In the rows, zero is written as 128.
Each name stands for a flat space through zero: a line, a plane or more. A row that begins with a name and a colon came from that space; any other row is followed by the name of the space it lies nearest, among the names in its block.
z808-z576: [121  72 140  86 126 131 127 114  84 131 158 161 129  39  64 146 124 100
 142 138]
z909-z447: [122 114 137 144 146 107  96 131 132 146 148 135 120  85  86 128 124 103
 113  95]
z998-z734: [142 197 135 146 100 135 117 115 105 128 149 102 173 179 156 116 127 145
 167 181]
z998-z734: [ 76  58  99 104 112 206 130 169 158 135 131 103 132 140  94 102 188 131
  72 100]
z21-z656: [112 117 145 120 188 124 117  88 106 105 154  92 130  95  87 116  89 100
 144 121]
z488-z310: [131 125 144 190 123  84 127 162 206  89 135  85  83  91 137 103 141 103
 135 116]
z488-z310: [ 92 112 164 125 149 102 118 141 110 141 149  83 127 106  54  85 133 109
 126  94]
z909-z447: [146 142 107 149 128 139 134 123 109 108 133  94 140 136 166 135 110 159
 192 210]
z909-z447: [ 96 137 143 100 157 166 145  93 111  94 148  83 151 183 118 102 118 134
 126 119]
z909-z447: [131  93 140 114  99  96 144 165 130 153 114 178 103  92 103 141 146 128
 107  93]
z909-z447: [113 165 166 115 151 133 159  86 128  81 156 132 138 219 144 126 104 148
 105  71]
z998-z734: [108 144 173  77 101 100 193 123  84 108 100 107 118 168 133  93 151 149
 169 153]
z808-z576: [103  86 140  93 134 159 196 159 148  79 123  66 130 160 112  94 116 149
 117 107]
z488-z310: [128 132 132 103  95 169 125 113 101 128 170 160 171 139 113 146 134 131
 121 135]
z808-z576: [ 77 113 196  99 157  68 128  55  57 113 166 188  73 110  82 136 162 118
 155  97]
z488-z310: [168 115  86 115  84 141 132 156 124 164  91 178 137  97 158 165 132 139
 130 170]
z488-z310: [125 117 112 144 138 139 138 131 145  96 119  78 114 118 153 113 131 131
 164 177]
z998-z734: [146 119 106 141 197 141  71  90 104 156 166 167 154  95  92 176  57 114
  98  86]
z808-z576: [124 164 141 145 139 105 110 109 115 150 136 173 123 188 142 146 131 153
 106  84]
z909-z447: [130 134 140 134 111 113 129 128 152 122 128 157 110 127 138 134 146 116
 109 102]
z939-z276: [125 104 146 114  86  74 153 143 172 112  67 136  53  43 143 102 195  69
 143 149]
z939-z276: [148 207 131 112  91 166 164 138 146 113 107  73 193 232 176  93 110 145
 118 142]
z939-z276: [158 166 144 130 117 125 135 117 167 100 134 123 148 122 142 125  97  90
 110 110]
z998-z734: [137 132 124 131 134 141 148 138 111 127 146 148 150 191 140 154  94 186
 119 106]
z939-z276: [120  96 131 123 118 108 121 125 133 128 120 150  90  62 115 131 162  97
 138 140]
z909-z447: [ 96 122 182 126 155 103 132 101 130  96 180 142 111 138  83 122 124 114
 101  48]
z939-z276: [121 128 102 158 158  67 118 153 123 172  36  90  64 119 163 101 157 144
 169 173]
z808-z576: [111 173 171 158 115  86 128 120 151  99 138  86 107 148 138  85 161 109
 152 131]
z488-z310: [151 126  94 167  57 156  98 150 117 144 174 180 147 114 157 174 169 164
 164 203]
z998-z734: [131 185 141 141 102 147 126  98  98 108 174 130 165 195 160 136 132 161
 164 169]
z939-z276: [134  88 134  73  82 157 169 119 137  92 133 181 123  83 128 151 148 103
 115 133]
z21-z656: [111 161 178 114 114  71 172 105 145  81  87  97  75 137 161  81 169 100
 162 143]
z808-z576: [108  96 128  87 122 174 175 148 119 107 133 100 152 168 111 114 121 158
 115 118]
z808-z576: [102 182 149 145 111 107 112  82 113 110 124  98 104 150 167  93 194 114
 188 197]
z21-z656: [153 113 141 168 164 106 124 153 173  96 166  85 135  73  90 126  55 103
 121  89]
z808-z576: [124 117 137 174 202  74  99  88 164  89 127 102  62  56 129 124 108  77
 150 119]
z21-z656: [123 140 155 158 113  90 168 166 173  90 118  81  98 161 150  95 138 147
 142 117]
z488-z310: [128  88 165  99 117  87 153 197 123 165 124 119 139  80  36 104 101 114
  91  55]
z939-z276: [106 119 117 149 122 151 143 146 140 105 139  99 120 182 153 119 154 173
 140 144]
z488-z310: [129 139  84 114 146 139  98  90 109 161  63 134 109 110 171 130 157 107
 148 190]
z998-z734: [131 141 112 146 153 133  75 142 113 188 135 109 165 122  87 120 104 119
 105 108]
z21-z656: [108 154 131 106 135 136 140 104  92 135 105 118 132 193 151 113 145 155
 142 146]
z488-z310: [118  95 121  82 177 103 148 151  73 184  60 103 122 120  86 108  95 145
 127 113]
z939-z276: [140 120  99 130 130 126 137 129 139 124  81 121 102 112 171 132 138 130
 152 175]
z488-z310: [150 117 123  84  94 166 159 137 125 120 132 150 166 121 124 144 108 125
 110 130]
z21-z656: [108 125 134 128 152 134 130 121 106 123 141  98 133 151 114 115 121 146
 143 132]
z998-z734: [122 127 116 177 117 150  90 122 154 119 185 168 125 146 142 160 153 143
 110 111]
z808-z576: [133 139 140 134 130 111 138 146 138 140 128 155 129 173 127 138 111 153
  90  66]
z939-z276: [172 148  96 144 127 196 170 115 191  41 150 116 160 187 212 164  68 156
 120 144]
z21-z656: [113  87 155 150  94  91  94 174  69 171 195 119 140  38  30 119 150 131
 182 165]
z998-z734: [153 116 118 113 163 139 135  79 126  90 137 158 124  91 145 168  79 109
 136 136]
z21-z656: [105 103 107  72 180 211 110  34 116  82 147 114 147  88 117 131 117  63
 120 152]
z909-z447: [138 100 150  98 135  88 181 153  71 142 121 167 122 145 106 155  85 190
 142 103]
z808-z576: [ 83 111 164  71 108 148 179 119  80 107 146 127 135 185 104 108 159 162
 134 119]
z939-z276: [105 130 104 158 133 137 101 136 116 147 120  89 119 144 141 108 167 149
 161 179]
z909-z447: [115  79 165 143 121  91 136 156 113 114 188 140 110  74  64 136 125 138
 147 106]
z21-z656: [120 166 157  93 137  93 143  76 104 120  86 133 103 135 150 108 145  99
 149 142]
z909-z447: [113 122 137 125 166 130 118 112 102 128 149 104 139 128  95 120 103 128
 134 117]
z998-z734: [151 119 123 131 130 123 147 102 156  79 125 154  99  94 168 157 115 112
 143 146]
z21-z656: [115 113  96 133 149 204 121 137 116 122 168  81 182 179 117 127 101 169
 123 141]
[128 126  99  94 198 121 151 103 107 141  34 100 101 152 165 118  95 138
 135 140]
z488-z310
[176 184 105 174 124 130  92 116 148 127 137 115 159 117 170 143  93 112
 152 176]
z998-z734
[119 150 161 131 120  91 141 131 125 132 129 154 113 172 129 125 139 146
 112  81]
z808-z576
[143 152 126 132 109 145  96 136 104 178 167 185 180 163 105 160 110 149
  86  84]
z808-z576
[ 97 111 166 121 116 109 165 116 103  98 166 190  94 188 133 154 157 186
 128  87]
z998-z734
[113 138 148 124  73 106 171 173 144 122  93  96 108 164 149  86 183 149
 146 149]
z998-z734
[115  68 107 158 160 157 118 150 168 103 167 118 115 108 106 143 113 138
 100  91]
z21-z656
[105 141 149  93 182 127 129  58  92 103 123  99 123 124 116 108 112  96
 150 138]
z21-z656
[132 135 128 150 125 123 125 119 131 105 144 116 120 120 146 131 131 131
 161 163]
z909-z447
[114 114 132 135 152 113 111 110 114 123 135 112 108  88 110 120 135 110
 155 149]
z909-z447
[106 142 149 135 158 100 141 105 128 111 118 133  92 180 149 123 136 148
 124  94]
z808-z576
[162 110 112 111 105 113 149 170 144 155  81 155 124  93 132 143 111 124
 108 118]
z488-z310
[ 89 165 175  97 190  76 132  65  36 138 112  91 116 165 103  91 118 137
 182 141]
z21-z656
[133  84 124 149 128 117 168 197 115 120 144  87 131 134 108 128  95 197
 165 146]
z488-z310
[ 79 115 160  75 114 113 140 135  96 154  90  76 118 105  73  57 187  90
 138 139]
z998-z734
[164 128 103 179 142 117 108 144 166 130 139 164 120 121 155 173  91 144
 109 103]
z998-z734
[ 95 134 124 109 165 149 110  84  77 137 129 103 136 153 118 112 138 133
 150 155]
z488-z310
[128 186 139 152  82 104 129 132 148 120  99  89 115 154 179  88 182 119
 168 186]
z808-z576
[141 118 110 167 112 137 128 190 148 144 147 119 148 159 126 138 112 177
 114 112]
z21-z656
[182 167 101 125  89 188 133 144 167 113 136  99 205 134 155 131  80 108
 112 157]
z21-z656
[140 120 161 124  89 119 144 164 152 121 168 152 149 112  86 132 115 117
  91  70]
z488-z310
[167 171  98 164  75 153 126 146 177 114 123 132 147 158 201 143 140 139
 132 172]
z909-z447
[ 93 135 118 140 174 125  96  97  57 162 134 119 123 174 124 128 141 174
 165 156]
z488-z310
[107 103 134 141 103 150 147 115 150  76 177 182  97 165 159 162 171 163
 120 112]
z998-z734
[146 133 136 133 109 111 151 145 127 124 133 157 127 147 142 148 114 158
 130 117]
z909-z447
[142 126 132  72 129 151 203 111 102  81 106 119 144 167 160 135  87 160
 154 157]
z998-z734
[ 78 117 168 147 138  83 158 147 115 104 133  74  82 169 117  83 167 168
 170 129]
z21-z656
[112 134 162 112 142 114 129 116 148 116 131 108 125 114  92  97 125  81
  97  76]
z488-z310
[146 161 143 176  99 110 128 117 169  80 164 146 111 140 175 145 140 131
 146 139]
z909-z447
[134 104 119 126 131 134 122 163 108 159 139 120 154 111  87 132 102 143
 122 119]
z909-z447

Rows lie near named flat spaces through zero. A row that begins with a name and a colon came from that space; any other row is followed by the name of its block's space that it lies nearest.
z104z690: [162 114 146 135 144 141 179 132 108 122 134  75  98 140  90 153 131  71
 127 119]
z557z999: [127  65  90 200 149 143 153  95  94  95 139 134 118 101 108 165 140  63
 117 117]
z104z690: [107 120 151 112 120 142 119 144 138 174 110 120 125 146 155 134 157 169
 159 115]
z104z690: [161 147 145 180 131 172 155  55  83 146 129 190 115 160 182 158  97 154
 163 134]
z384z450: [110 144 107 147 183 135 146  53  74  92 107 157 146 130 181 153 163 159
 130 153]
z104z690: [132 122 110 134 166 184 134 115 136 154 124 128 111 142 147 137 138 112
 175 122]
z384z450: [123 146 117 101 134 111 128 124 144 102 152 104 137 123 139 125 108 157
 152 141]
z123z245: [ 90 135 110 116 151 103 110  96 103  81 107 132 173 102 161 124 183 132
 121 146]
z104z690: [ 88  90 147 119  65  61  96 127 114 104 150 124 164 101 143 125 140 152
 132 138]
z384z450: [101 116  85 142 100  98  91 137 159  95 154 143 169  92 137 115  89 189
 139 127]
z384z450: [132 127 119  89 135 136 108 123 114 127 136 105 164 141 133  95 117 140
 172 154]
z557z999: [161 126 135 181 139 150 170 104 100  96 114 115 127 115 117 161 151  53
 121 104]
z557z999: [116 124 118 156 171 148 162 132 127  97  83  78 141 102 129 167 211  89
 128  89]
z123z245: [156 152 130 204  98 141 140 107 128  85 111 152 168  94 147 151 126 109
 133  89]
z104z690: [127 143 126 128 118 107 124 121 125 108 133 137 144 122 134 124 110 159
 119 136]
z123z245: [160 167 160 122 137 137 164 140 104 138  90  95 143 159 117 134 130 174
 117 119]
z384z450: [113 139 114 106 190  68 201 182 138  88 111  40  85 123  50 168 148 179
  22 120]
z123z245: [161 124 126 106 128 148 119 156 137 164 142 132 100 152  79  92  85  85
 112 141]
z557z999: [128 113 122 172 117 128 127 104 112 110 126 162 133 108 134 141 137  93
 112 120]
z557z999: [ 76  99 103  62 149 148  60 118 153 157 148 143 125 123 170  87 171  73
 191 161]
z123z245: [ 99  79 103 169 168 184 107  68  66 158  88 188 146 137 175 135 192 106
 150 138]
z557z999: [ 77 137 114  80 155 111 100 126 158 123 130 131 115 113 160 120 176 120
 131 143]
z557z999: [125 126 139 145 103 141 110 133 137 141 113 143 147 120 147 126 145 121
 146 108]
z104z690: [127 120 159  96 127 114 148 158 133 141 126  75 103 138 104 137 155 105
 121 121]
z384z450: [140 136 136 110 105 122 107 152 146 125 131 124 137 116 107  99 126  74
 119 126]
z384z450: [117 122 127 193 109 126 139 115 147 128 130 181  96 106 147 170 127 132
 101  97]
z123z245: [152 183 153  74 169 164 138 149 141 164  92 107 107 162 122 106 156  96
 124 131]
z557z999: [ 97  88 108 113 121 130  98 143 152 156 152 132 118 128 134 119 117 153
 158 134]
z104z690: [152 170 127 148 135 144 146 130 128 134 104 137 146 146 135 133  96 211
 124 117]
z123z245: [ 98 113 124 120 142 154 102 109 115 136 100 127 164 121 173 123 194 114
 177 126]
z557z999: [139 139 122 164 143 121 148 106  93  90 101 139 148 113 120 140 148 109
  84 125]
z123z245: [155 150 121 140 156 149 129 105  71 116  79 148 173 139 116 102 147 107
  93 143]
z384z450: [140  76 163 197 120 174 179 146 124 217 113 147  40 165 110 192 132 133
 111  79]
z123z245: [148 110 128 217  96 145 142  97  86 106 104 151 182 113 146 156 125 153
 143  97]
z557z999: [ 99  98 111 126 138 153 102 136 139 142 113 119 146 115 146 124 175 108
 166 115]
z123z245: [ 69  86  85  83 127  77  74 123 143  93 173 133 137  91 130  98 137 102
 126 168]
z104z690: [164 113 107 141 150 129 179 171 129  86 129  27 142 117  52 142 112 110
 121 104]
z384z450: [116 137 152 107 121  91 150 174 136 143 109  89 119 142 102 140 133 208
  87 117]
z104z690: [ 69  66  82 132  96 110  66 169 158 117 126 101 204  83 134 107 150 183
 172 109]
z384z450: [132 116 108 142 132 153 133 100 146 125 172 134 108 128 156 146  90 131
 192 130]
[119 140 132 122 153 156 135 124 161 159 131 149  70 137 150 146 146  99
 135 120]
z123z245
[130 161 141 108 125 117 123 135 130 128 112 131 141 134 134 115 131 154
 113 133]
z557z999
[ 73 111 130  86 150 157 107 133 198 180 152 131  55 127 185 150 180  92
 193 118]
z123z245
[119 160 145 115 139 127 134 124 145 114 110 120 123 115 152 139 176  95
 127 116]
z557z999
[136  95  94  90 193 149 148 111 103 118 159  79 101 145  96 121 123  69
 153 166]
z557z999
[ 85 120 159  75  97  82 103 159 146 144 128 104 131 125 140 119 163 158
 128 132]
z104z690
[123 101  87 128 135 131 110 134 134 113 147 116 150 116 112 111 103 134
 147 137]
z384z450
[133 101  90 143 157 163  94  99  95 141 120 193 128 129 114  91 132  47
 101 156]
z123z245
[124 156 170 102 132 129 127 103  76 151  82 138 157 161 166 120 170 172
 129 145]
z384z450
[129 142  92 127 170 123 158 103 151  74 170 104  98 108 131 154 107 106
 143 137]
z384z450
[135 157 136  56 161 113 143 115 142 122 173 105  71 150 124 119 105  93
 134 170]
z557z999
[ 92 180 102 107 114  73  75  89 123  49 122 165 221  85 188  93 135 190
 127 159]
z384z450
[128 173 139 100 142 100 153 123 149  93 143 102 108 122 137 144 128 133
 120 133]
z384z450
[106 133  93 116 146 142  90 139 160 137 121 154 136 115 137 102 136 127
 129 131]
z104z690
[127 137 117 141 132 109 127 120 103 109 111 148 151 124 119 121 122 159
  85 138]
z557z999
[145 134 161 131  79 152  92 122 133 161 127 170 138 132 154 103 128  75
 160 122]
z384z450
[125 144 129 115 142 142 127 132 140 146 119 131 119 139 139 126 133 145
 136 127]
z104z690
[146 157 156 118  91 122 100  99 123 134 145 188 125 133 153 101 103  89
 127 150]
z557z999
[100 128 132 130 135 122 135 114 134 122 124 124 123 120 164 155 160 154
 146 120]
z123z245
[137 192 176  95 101  91 140 121 167 123 159 149  74 132 153 138 105 119
 110 135]
z557z999

Each name stands for a flat space through zero: a line, a plane or more. A row that begins with a name and a colon came from that space; any other row is followed by the name of the space it lies nearest, among the names in its block.
z695z320: [138 165 151 118  95 126  90 116  77 116 150 138 109 142 130 100 147 103
 117 152]
z695z320: [126 144 119 126 132  90 142 132 125 147 107 124 143 118 129 126 112 128
 107 136]
z637z188: [103 165 127 146 102 148  98  82  88 158 145 142 115 106 121  49 121 101
 106 159]
z486z796: [145 143 149 105 117 169 110 161 111  87 129 139 147 140 151 158 149 114
 163 143]
z952z911: [ 76 130 143 175 106 152 105 153 101 170 109 111 104 186  70 122 171 120
 105  76]
z695z320: [117  87 151  87 164 152 107 119 188 124 166  94  98  92 170 129 172 144
 115 131]
z772z329: [137 136  76 127 116  79 191 111 146 130 113 170 129 121 121 139 100 135
  96 171]
z637z188: [100 171 189 184 145 111 140 133 116 177 127 134 122 135 134 188  90 106
  98 109]
z695z320: [154 110 130 140 131 108 160 111  94 133 111 121 139 155 109 128  67 151
 135  85]
z486z796: [136 145  96 117 168  75 181 180 133 125  71 151 129 137 170 186  89 151
 127 125]
z637z188: [123 111 166 157 160 104 138 109 152 170 132  87 149 105 120 145  84 136
 117  87]
z695z320: [137 149 109 171 109 113 132 137  94 127 107 148 143 153  93 126 101 118
 155 112]
z695z320: [ 95  99 100 166 157 152 162 153 195 148 104 129 149 116 112 169 126 140
 147 105]
z637z188: [148 134 152 169 111 151 109  88  76 127 149 132 138 139 102  95  78 117
 164 101]
z772z329: [100 168 115 156 128 117 163 134 153 145 126 181 110 118 143 173 125 108
  97 175]
z772z329: [180 136 155 106 104 102 139 151  25  96  98 127 123 218 118 149  92 147
 137  79]
z486z796: [144  90 141 135 137  96 130  97 174 132 162  98 129 108 106 137 127 138
 122 111]
z637z188: [114 117 121 124 155 105 164  91 166 161 136 127 116  88 149 122  98 142
  85 145]
z772z329: [ 92 136 112 189  97 139 155  84 167 179 136 140 173  94  66 114 112 100
 102 156]
z952z911: [121 123 113 180 135  68 132 126 191 146 146 128 120 109  93 161 140 118
 123 123]
z486z796: [111 159 126 146 123 131 123 120  93 151 116 141 120 130 129  99 109 117
 117 133]
z486z796: [135 116 143 112 148 122 132 134 144 123 132 115 125 122 148 149 128 138
 126 121]
z772z329: [149  56 104  83 146  86 177 129 166 113 123 108  90 161 123 157 142 185
  95  96]
z637z188: [121 124 125 119 116 153 136  86 119 126 157 155  83 131 139 101 131 131
 102 153]
z772z329: [120  82 210 153  94 230 128  99 132 124 180 112 136 175  80 177 149 121
 130  89]
z486z796: [ 98 136 105 128 107 168 140 112 125 120 151 187  52 155 138 122 167 124
  95 166]
z952z911: [143  99 102 144 162 145 134  95 168  93 175 170  64 106 166 131 112 144
 169 134]
z486z796: [119 140 149 103 140 160 113 144 105 128 118 120 129 127 162 122 131 128
 129 129]
z952z911: [143 144 148 203 116  60 115 110 109 150 144 123 120 149  72 140  96 112
 134  86]
z952z911: [115 147 132 131 101 112 101 132  85 149 114 110 125 152  97  88 149 118
 104 117]
z772z329: [117  73 160 142 141 161 100 109 141 136 161  89  89 150 106 117 152 147
 133  65]
z486z796: [137 144 124 142 143  93 158 153 138 108 129 172  81 156 153 202 124 131
 125 133]
z772z329: [156 195 117 120 110 136 131 127  78  88 130 197 132 118 175 129  94  99
 156 195]
z637z188: [129 117 107 103 126 135 176  94 126 120 140 170  76 142 153 128 115 149
  89 157]
z772z329: [ 91 183 162 191 124 150  63 137  86 170 123 114 146 115 111  90 122  84
 150 108]
z952z911: [127 133 134 188 155  90 125 151 161 119 152 158  65 149 131 202 136 123
 149 100]
z637z188: [139 100 164 156 146 146 123  78 157 130 182 120 118 101 130 135  99 129
 146 112]
z952z911: [ 71 155 119 117 144 140 110 192 154 143 105 138  87 135 160 156 205 118
  97 147]
z486z796: [134 104  84  88 142 124 174 135 165 116 105 136 144 109 149 136 123 153
 120 153]
z695z320: [109 214 134 214 116  66  76 167  64 162  99 141 123 149  97 121 115  82
 146 103]
z637z188: [116 109 157 130 139 129 171  87 122 157 144 134  81 150 136 144  96 150
  71 111]
z695z320: [119 150 205  94 130 162 117 126  72 136 140 120  95 159 172 145 129 125
  85 123]
z695z320: [120 180 135 135 117 114 121 154  87 136 104 145 133 141 137 136 124 107
 118 143]
z952z911: [ 99 136 165 118 146 213 152 158 113 140  97 131 159 139 163 168 108 130
 132 119]
z772z329: [122 113 103 133 107 142 164  92 178 136 142 140 168  91 102 125 123 121
 114 171]
z952z911: [141  93 104 146 122 102 129 108 163 117 154 127 107 131  94 125 142 138
 137 115]
z486z796: [126 159 169 107 133 173 115 126 103 109 154 158  95 129 187 148 133 113
 123 160]
z952z911: [110 151 154 157 103  85 133 152 125 177  94  88 195 137  68 152 131 106
  92 111]
z637z188: [143  66 166 143 151 145 110  69 165 138 180  76 135  96 110 105 104 144
 148  82]
z695z320: [131 172 130 129 107  97  77 130 103 123 144 133 113 117 129  95 159  97
 125 158]
[ 80 235 125 208 145  31  77 196 104 192  77 128 132 111 122 135 131  76
 119 123]
z695z320
[ 86 152 104 166 131 109 134 133  96 171 100 149  73 160 115 103 124 131
  92 108]
z486z796
[111  90 115 158 100 160 120  88 118 151 138 109 125 149  61  68 133 136
 125  92]
z952z911
[112 110 117 137 139 105 138  96 144 163 131 110 116 110 114  93 114 141
  97 117]
z486z796
[158 124 112  79 153  76 125 167  99 102  96 114 103 152 164 129 129 158
 133 105]
z772z329
[145 116 107 112 142 116 150 154 162  98 121 142 133 125 146 172 136 138
 147 139]
z637z188
[132  98 141 143 164 111 146  87 177 152 151 104 139  80 135 130  85 141
 125 115]
z637z188
[120 135  95 156  99 127 145 122 137 135 119 148 153 129  87 122 128 115
 130 145]
z695z320
[154 114 156 118 125 172 143 117  84 109 125 128 146 156 134 136  84 141
 155 101]
z952z911
[121 124 151 105 160 130 123 142 124 140 114 101 127 120 162 131 120 142
 120 109]
z486z796
[153 119 150 148 135 144 146 104 111 119 139 135 143 132 130 144  70 133
 158 106]
z952z911
[194 118  65  70 140  42 135 125 131  84 112 120 152  90 152  86 101 153
 154 154]
z695z320
[121 106 133 125 145 129 148  82 158 144 157 128 104 101 142 118 110 140
 100 138]
z637z188
[124 143 118 113 114 162 129 133 112 113 123 152 131 131 142 120 137 120
 133 156]
z486z796
[128 139  91 127 100 146 134 132 114 120 106 145 163 128 107 100 128 119
 144 151]
z486z796
[128 128 111 130 116  67 158 105 198 170 117  89 234  49  86 123 109 112
  95 171]
z952z911
[170  95 171 106 123 147  89 128  53  94 137  91 107 191 120 107 121 153
 165  52]
z772z329
[138 132 140 183 109  96  82 185 100 126 101  91 159 181  56 149 150 114
 179  52]
z486z796
[133 100 106 105 147  98 120 156 168 131 101  78 176  99 118 118 144 143
 142 111]
z637z188
[116 180 137 172 147 117 167 106 146 142 150 197 102  97 172 182  77 103
 113 179]
z637z188
[101 104 102 118 147 126 125 209 126 130  69 105 103 188 118 151 179 158
 132  68]
z486z796
[ 97 133 134 116 124 136 100 127 142 150 136 109 116 111 128  99 173 117
  96 144]
z637z188
[152  74  95  94 142 109 165 106 144 122 115 106 139 123 123 104 100 171
 125 109]
z637z188
[158 166 177 163 134  94 109 158 102 109 137 137 132 148 137 196 106 105
 163 107]
z486z796
[109 119  72 108 142 124 161 199 133 116  65 149 104 175 138 161 160 156
 126 113]
z486z796
